Here is a tiny trained network, its code and every weight. The questions are about switching its units off for an input and a class, where a switched-off unit gives its printed mean instead of its output.

import numpy as np


def w(rows, s, z=0):
    codes = np.array(rows[::2]) - 128.0
    scale = np.full(codes.shape[1], s)
    scale[-1] = z or s
    return codes * scale


def norm(h):
    return h / np.sqrt((h * h).mean(-1, keepdims=True) + 1e-5)


def f(y):
    return np.maximum(y, 0)


def log_softmax(a):
    a = a - a.max(-1, keepdims=True)
    return a - np.log(np.exp(a).sum(-1, keepdims=True))


def net(x, mask):
    res = np.array(x, float).reshape(1, 8) / 4 @ E
    u = 0
    for l in range(2):
        y = f(norm(res) @ A[l][:, :-1].T + A[l][:, -1])
        res = res + np.where(mask[u : u + 13], y, B[l][:, -1]) @ B[l][:, :-1]
        u += 13
    return log_softmax(norm(res)[-1] @ U[:, :-1].T + U[:, -1])


A, B = {}, {}
E = w([
[128,142,106,144,134,132,103,125,137,122],'x0',
[218,66,44,152,110,139,177,97,179,66],'x1',
[158,147,136,212,138,89,175,221,66,105],'x2',
[131,128,147,146,134,135,119,136,163,122],'x3',
[159,143,141,113,122,111,128,120,125,141],'x4',
[189,42,224,161,158,158,6,104,24,42],'x5',
[135,145,157,147,132,130,133,121,154,112],'x6',
[104,133,115,141,135,131,141,113,111,110],'x7',
],0.011)
A[0] = w([
[45,200,89,84,157,94,188,96,212,210,107],'0.n0',
[107,126,59,122,83,132,111,111,88,61,56],'0.n1',
[182,122,113,201,112,100,165,255,78,97,32],'0.n2',
[163,156,114,129,125,110,181,148,176,123,87],'0.n3',
[156,169,97,213,100,69,159,212,94,123,30],'0.n4',
[123,97,144,113,100,147,90,12,133,148,78],'0.n5',
[226,42,25,180,62,116,242,112,180,98,86],'0.n6',
[125,172,139,187,125,74,145,206,97,142,32],'0.n7',
[80,171,74,123,94,68,209,159,197,137,67],'0.n8',
[143,174,104,161,124,76,143,235,110,112,2],'0.n9',
[4,214,172,110,119,111,114,163,128,191,28],'0.n10',
[114,190,75,90,169,71,124,232,148,133,133],'0.n11',
[84,144,107,63,140,169,147,32,193,188,92],'0.n12',
],0.0092,0.0071)
B[0] = w([
[146,105,129,175,39,189,139,154,64,161,249],'0.n0',
[153,120,145,124,158,129,131,114,108,79,139],'0.n1',
[88,56,183,101,189,97,130,28,137,153,189],'0.n2',
[138,118,96,129,75,121,153,135,94,86,165],'0.n3',
[74,77,193,116,220,110,144,52,159,163,180],'0.n4',
[138,75,147,72,188,106,128,105,160,89,171],'0.n5',
[192,186,71,120,168,50,62,192,164,15,234],'0.n6',
[81,123,175,124,182,112,139,85,123,121,170],'0.n7',
[192,105,133,205,98,186,142,157,91,145,213],'0.n8',
[72,87,185,119,128,99,184,42,94,253,162],'0.n9',
[134,183,118,34,200,64,97,199,125,42,202],'0.n10',
[118,182,171,149,118,164,167,146,100,142,195],'0.n11',
[68,61,97,120,147,74,102,51,184,155,206],'0.n12',
],0.011,0.012)
A[1] = w([
[92,188,90,143,43,192,174,207,100,174,63],'1.n0',
[172,119,178,71,125,183,98,166,88,83,36],'1.n1',
[110,182,145,82,135,210,188,93,141,166,1],'1.n2',
[100,113,95,38,126,200,96,50,187,131,74],'1.n3',
[188,91,154,204,173,157,227,148,105,141,132],'1.n4',
[199,79,187,153,145,183,88,111,52,86,137],'1.n5',
[87,92,125,172,138,89,117,58,178,190,127],'1.n6',
[111,158,139,94,136,166,201,118,173,218,21],'1.n7',
[88,91,78,107,58,109,72,52,193,190,103],'1.n8',
[153,172,53,140,105,116,152,178,177,123,22],'1.n9',
[120,125,164,61,173,173,21,41,100,81,89],'1.n10',
[23,250,202,39,177,107,74,210,100,183,109],'1.n11',
[138,163,81,158,71,166,184,132,157,180,42],'1.n12',
],0.011,0.0067)
B[1] = w([
[151,137,153,210,92,138,121,179,94,132,201],'1.n0',
[116,117,93,141,83,142,161,170,125,160,160],'1.n1',
[82,166,143,174,47,78,37,154,92,202,135],'1.n2',
[81,103,157,126,214,98,181,62,144,136,182],'1.n3',
[82,104,137,70,116,193,143,86,136,171,201],'1.n4',
[75,191,95,125,72,143,135,197,108,203,218],'1.n5',
[171,85,179,76,148,183,152,100,85,141,187],'1.n6',
[137,55,148,180,103,153,182,103,70,153,146],'1.n7',
[68,120,229,77,153,128,176,68,84,147,189],'1.n8',
[122,163,175,73,110,175,70,163,128,134,159],'1.n9',
[148,156,139,190,67,152,191,151,125,167,253],'1.n10',
[211,135,36,90,185,111,29,115,218,3,249],'1.n11',
[118,208,173,158,98,129,113,154,75,165,166],'1.n12',
],0.012,0.011)
U = w([
[101,180,122,220,11,201,130,208,110,250,1],'0',
[188,168,61,103,185,72,38,154,232,46,205],'1',
[27,58,211,115,196,63,164,18,145,189,184],'2',
],0.015,0.0033)

Each question gives the input, the list of numbers given to net, and the class t.
The units are the neurons (one row each of A and B). Each row of codes is followed by its name. A weight is (code - 128) times the scale printed after its matrix; where a second scale follows, it is the last column's (A, B and U).
mask holds one flag per neuron, layer by layer. A switched-off neuron (its flag False) gives its mean, the last column of its row in B, instead of its output. The means were averaged over made-up inputs and are rounded, as every weight is.
A unit's drop is (log p(t) with every unit on - log p(t) with that unit switched off) / (log p(t) with every unit on - log p(t) with every unit switched off).
The circuit of an input: a set's keep is (log p(t) with only the set's units on - log p(t) with every unit switched off) / (log p(t) with every unit on - log p(t) with every unit switched off). Starting from the 12 units with the biggest drops (on a tie, the unit counted first), units are removed one at a time, each time the one whose removal leaves the highest keep (on an exact tie, the one counted first), for as long as the keep stays at least 0.8.
units of the circuit, in order: the units of the circuit, biggest drop first
most important unit: the unit with the biggest drop
k most important neurons: the k neurons with the biggest drops, biggest first
k most important neurons of layer l: the k neurons of layer l with the biggest drops, biggest first
drop when u is switched off: that unit's drop, to one decimal
input [1,-8,-2,-6,-4,-4,0,-8], class 1: units of the circuit, in order -> (1.n11)
input [8,2,-6,-1,7,8,-4,6], class 0: 3 most important neurons -> (0.n12, 1.n10, 1.n5)
input [-1,-8,-7,-8,3,-7,0,0], class 1: 2 most important neurons -> (0.n10, 1.n11)
input [5,4,-7,7,8,8,-3,5], class 0: 4 most important neurons -> (1.n10, 0.n12, 1.n5, 0.n2)
input [2,3,4,-7,-6,4,6,-2], class 0: 2 most important neurons of layer 1 -> (1.n5, 1.n11)
input [-7,-3,3,-2,0,1,-5,-1], class 1: 2 most important neurons -> (1.n11, 0.n12)
input [5,-7,6,8,-3,0,3,8], class 1: 2 most important neurons -> (1.n11, 0.n10)
input [-1,-1,-7,-6,-6,-8,4,-3], class 0: 2 most important neurons -> (0.n0, 0.n8)
input [-1,-7,8,-1,0,-7,0,5], class 2: 3 most important neurons -> (0.n6, 0.n4, 0.n9)
input [3,-8,8,-5,4,-5,-5,-6], class 1: 2 most important neurons -> (0.n10, 1.n11)
input [1,2,-7,-6,-6,-8,-1,8], class 0: 3 most important neurons -> (0.n0, 0.n8, 0.n2)
input [-7,-6,2,-5,7,5,3,1], class 1: 2 most important neurons -> (1.n11, 0.n0)
input [-8,7,3,-4,-8,-4,-6,1], class 1: drop when 0.n6 is switched off -> 8.2
input [-2,-7,-4,0,-8,-3,7,-6], class 1: most important unit -> 0.n10
input [-6,-8,-1,1,-4,5,7,1], class 1: drop when 1.n11 is switched off -> 1.2
input [-3,-4,0,-4,3,-1,-8,2], class 1: drop when 1.n7 is switched off -> 0.0
